[ 98 131 161 188 173 155  94 180 142 135  57  89 176  77 150 162 175 205] = tib
[152 106 114 146 132 174 122 139 144 123 137 135 170 136 135 141 158 154] = vazi
[119 139 111 145 132 148 120 151 152 148 117 132 141 130 137 155 179 147] = meguz
loc: [173]
tib, 5
miss tib: [ 77 162 150 155 135 131  94  89 188 142 205 161  57 180 173 176  98]
[175]
next: [122 139]
[144]
miss vazi: [158 114 152 141 139 135 174 137 135 106 144 146 132 122 170 154 123]
[136]

[106 120 175 106 123 126 147 159 141 166] -> bozap
[101 130 198  92 179 175 192 174 176 143] -> pinuk
[106 118 183 106 130 128 150 162 144 162] -> rikov
[116 118 155 126 112 134 145 137 125 165] -> dapaz
dapaz
[116 118 155 126 112 134 145 137 125 165]
find: [106 118 183 106 130 128 150 162]
rikov
miss pinuk: [176 179 101 143 175 198  92 130 192]
[174]

[114 157 136 124 129 172 134 108 100 133 147 108 165 150  85  90 123 157
 154 119  95 124 139  80 132 141 145 115 150 106 156 109 115 115 122 120
 164 105 155 134 120 128 124  92 136 170 138  69 127 143 120 112  88 150
 118 165 127] -> kod
[137 142 162 142 127 164 137 109 125 169 139 122 155 126 120  96 156 165
 140 113 123 154 100 127 124 117 152  90 137 132 170 110 137 104 134  97
 147  98 144 136 142  97 128 108 130 141 162 103 151 141 130  91 110 152
 119 146 127] -> sog
[147 108 134 133 119 115 132 135 146 146 133 148 121 111 138 131 146 141
 135 113 142 143 104 152 109 118 128 100 125 135 147 114 148 129 123 120
 108 110 108 113 141 109 134 141 110 123 154 143 124 137 132 122 148 126
 111 111 114] -> pugik
[135 126 141 111 139 116 125 128 130 129 106 118 112 140 172 140 136 104
  81 138 147 130 124 162 155 113 121 151 116 127 115 148 141 134 157 116
 121 161 132 136 142 121 131 154 126  83 126 155 153 106 141 136 149 133
 132 116 135] -> fol
[150 103 130 129 119 107 131 139 147 142 132 150 117 114 141 135 143 136
 130 113 144 140 105 156 110 119 122 104 124 129 147 113 152 136 123 123
 102 112 103 106 143 109 141 124 154 110 134 143 123 137 134 130 155 124
 105 107 109] -> Tadab
[ 93 166 111 112 149 145 119 117  80  78 117  81 138 194 119 118  83  92
  87 152 100  84 190  84 186 148 113 201 140  77  99 149 106 148 151 143
 163 182 166 143 112 164 123 126 144 122  87  91 130 100 129 164 105 143
 133 157 141] -> semim
kod
[114 157 136 124 129 172 134 108 100 133 147 108 165 150  85  90 123 157
 154 119  95 124 139  80 132 141 145 115 150 106 156 109 115 115 122 120
 164 105 155 134 120 128 124  92 136 170 138  69 127 143 120 112  88 150
 118 165 127]
fol
[135 126 141 111 139 116 125 128 130 129 106 118 112 140 172 140 136 104
  81 138 147 130 124 162 155 113 121 151 116 127 115 148 141 134 157 116
 121 161 132 136 142 121 131 154 126  83 126 155 153 106 141 136 149 133
 132 116 135]
find: [137 142 162 142 127 164 137 109 125 169 139 122 155 126 120  96 156 165
 140 113 123 154 100 127 124 117 152  90 137 132 170 110 137 104 134  97
 147  98 144 136 142  97 128 108 130 141 162 103 151 141 130  91 110 152
 119 146 127]
sog
find: [134 130 155]
Tadab
miss fol: [141 121 116 139 141 131 153 125 106 126 113 155 130 141 136 135 127 132
 133 136 140 135 161 115 116 162 126 118 128 116 121 124  83 155 148 130
 104 106 140 154 151 129 134 172 132 149 121 147  81 116 142 157 136 126
 138 111]
[112]
find: [109 134 141 110 123 154 143 124 137]
pugik

[120 115 164 160 145 114 127 176 148  72] -> zit
[ 71 199 172 177 139  91 160 108 106  46] -> dafez
[127 114 145 115 164 160  45 120 137 173] -> bonik
loc: [46]
dafez, 10
dafez
[ 71 199 172 177 139  91 160 108 106  46]
next: [120 115 164]
[160]
next: [120 115 164 160 145 114 127 176]
[148]

[ 83  56 198 187  75 106  49 187  59 158 149  60 123 172  83  63 128 186
 196 114 204  69  53 160 167 206 190 106  79  80 199  71] = mun
[132 118 120 132 115 113 123 132 117 135 135 128 113 134 114 116 124 118
 131 113 106 105 147 123 143 127 135 123 145 114 130 115] = Neloz
[133 139 113 114 136 130 140 114 138 115 121 138 127 116 134 138 125 115
 112 128 111 136 139 120 118 111 113 129 134 135 112 136] = bipor
[128 109 136 147 109 113 113 147 109 144 143 120 115 146 110 109 128 131
 146 114 145 124 109 124 125 144 147 134 127 109 146 109] = gol
[140 121 127 143 117 116 128 143 120 145 145 135 116 145 117 119 131 124
 141 116 138 137 122 119 120 135 142 143 139 117 140 118] = Kibu
[188  83 100 189  60  47 124 189  78 206 208 160  46 200  55  73 128  82
 177  46 158 174  91  59  63 144 186 202 184  56  64  63] = Kep
[140 121 127 143 117 116 128 143 120 145 145 135 116 145 117 119 131 124
 141 116 116 140 122 119 120 135 142 143 139 117 140 118] = vob
[119 122 133 127 125 128 119 127 122 124 123 118 129 126 126 123 126 133
 129 129 131 118 121 132 132 131 128 120 118 125 129 124] = pibu
[145 121 113 136 114 107 132 136 120 143 144 140 106 140 111 118 126 109
 132 107 127 143 123 105 106 123 135 147 145 112 131 115] = buda
[132 123 124 132 121 119 126 132 122 134 134 129 119 133 120 122 127 123
 131 119 130 131 123 121 121 128 132 133 132 120 131 121] = vasar
miss mun: [ 53 204 206 198 114  83 106 187  63 149  49  83 160 167 123  69  79 196
  60  59 190 186 158  75 172 106  80  71 128 199 187]
[56]
find: [127 143 123 105 106 123 135 147 145]
buda
miss bipor: [121 111 139 115 134 120 138 118 129 139 136 114 111 136 112 114 134 127
 140 135 113 138 136 113 138 133 115 125 128 112 130]
[116]
find: [130 140 114 138 115 121]
bipor
miss Kep: [ 60  56 158 144 186 202  55 128 177 206  82 189 160  83  73 208  91  78
 189  63 184 124 188  63  59 100  64  46 174  47  46]
[200]
miss bipor: [125 139 134 121 133 138 115 111 129 136 135 120 140 138 127 128 130 112
 114 113 134 138 115 118 111 112 136 136 114 113 139]
[116]
find: [140 121 127 143 117 116 128 143 120 145 145 135 116 145 117 119 131 124
 141 116 138 137 122 119 120 135 142 143 139 117 140 118]
Kibu

[160 161 146 116 141 107 130 134 174 124  96] = labo
[105 172 135 182  96 149 145 134 130 114 102] = Kofu
[127 134 174 117 176 177 145 179 127 114 167] = Tuku
[102 102  43 131 166 210 145 179 124 211 157] = lil
next: [176 177 145]
[179]
loc: [135]
Kofu, 3
next: [130 134 174]
[124]
labo
[160 161 146 116 141 107 130 134 174 124  96]
find: [102 102  43 131 166 210 145 179 124 211 157]
lil
miss lil: [157 210 179 131 102 145 124  43 166 102]
[211]
find: [210 145 179 124 211]
lil

[207  73 192 120 134 142 193 101  59 120  48 171 138 129  71 125 141 152
 151 122 158  79 176 195 109 197] -> pelet
[ 72 164 103  68  51 182  47 117 160  86  50 192 202  62 124 162 194 144
  50 150 156 115 202 110 180 189] -> fasi
[ 74 161 120 193 171  48  59 138 134 142 101 120 192 176 203 203 122 165
  69 198  47 137 165 173 119 170] -> Vimef
[148  95  68 187 135  54  92 161 115 113 192  50  84 191 170 148 162 143
 138  90 112 116 107 145 161  95] -> mov
next: [170 148 162 143 138  90]
[112]
find: [ 69 198  47 137 165]
Vimef
find: [192  50]
mov
next: [192 120 134 142 193 101  59 120  48 171 138]
[129]
find: [194 144  50]
fasi

[ 84  88 150  87 144  84  87 167 168 155  91 168 156  90 151 167 144 159
  89 164 154  85 161 154 155  95 163  88 137  90 161  88  83 168 167 165
 164  89 167 170 161 168 142 150  90 158 167  89  88  94 167  90 163 161
 143  83 165  90  89 114 155 168  83 166] = ruta
[ 83  82 167  81 161  82  81 185 186 171  83 186 176  83 170 186 161 175
  82 183 174  81 180 173 175  85 182  82 154  84 180  84  83 186 185 185
 183  82 185 174 178 185 159 169  82 174 186  82  84  85 186  83 182 180
 161  83 185  84  82 114 171 185  83 183] = pif
[168 172  82 172  98 170 172  44  42  72 170  43  65 170  75  43  91  64
 171  49  69 171  56  71  68 167  52 171 101 169  56 168 168  43  44  46
  49 171  44  69  59  44 103  78 171  65  43 170 168 167  43 170  51  56
  91 168  46 169 172 146  72  43 169  48] = fatu
next: [167  52 171 101 169  56 168 168  43]
[44]
loc: [52]
fatu, 27
pif
[ 83  82 167  81 161  82  81 185 186 171  83 186 176  83 170 186 161 175
  82 183 174  81 180 173 175  85 182  82 154  84 180  84  83 186 185 185
 183  82 185 174 178 185 159 169  82 174 186  82  84  85 186  83 182 180
 161  83 185  84  82 114 171 185  83 183]

[153 187 102 187 187  80 187 188 188 190 195]  Duv
[108 156 158 153 151 103 153 148 149 151 148]  figof
[108 156 158 153 187 103 153 148 188 190 148]  fut
find: [153 187 102 187 187  80 187 188 188 190 195]
Duv
find: [153 187 103]
fut
next: [187 102 187]
[187]
fut
[108 156 158 153 187 103 153 148 188 190 148]
Duv
[153 187 102 187 187  80 187 188 188 190 195]

[100 123  77 142 115  90] = mima
[123  78 142 157  64 116] = Peba
[122 158  65 174 141  94] = mimur
[156 184  87 135 114 164] = nugo
find: [123  77 142]
mima
Peba
[123  78 142 157  64 116]

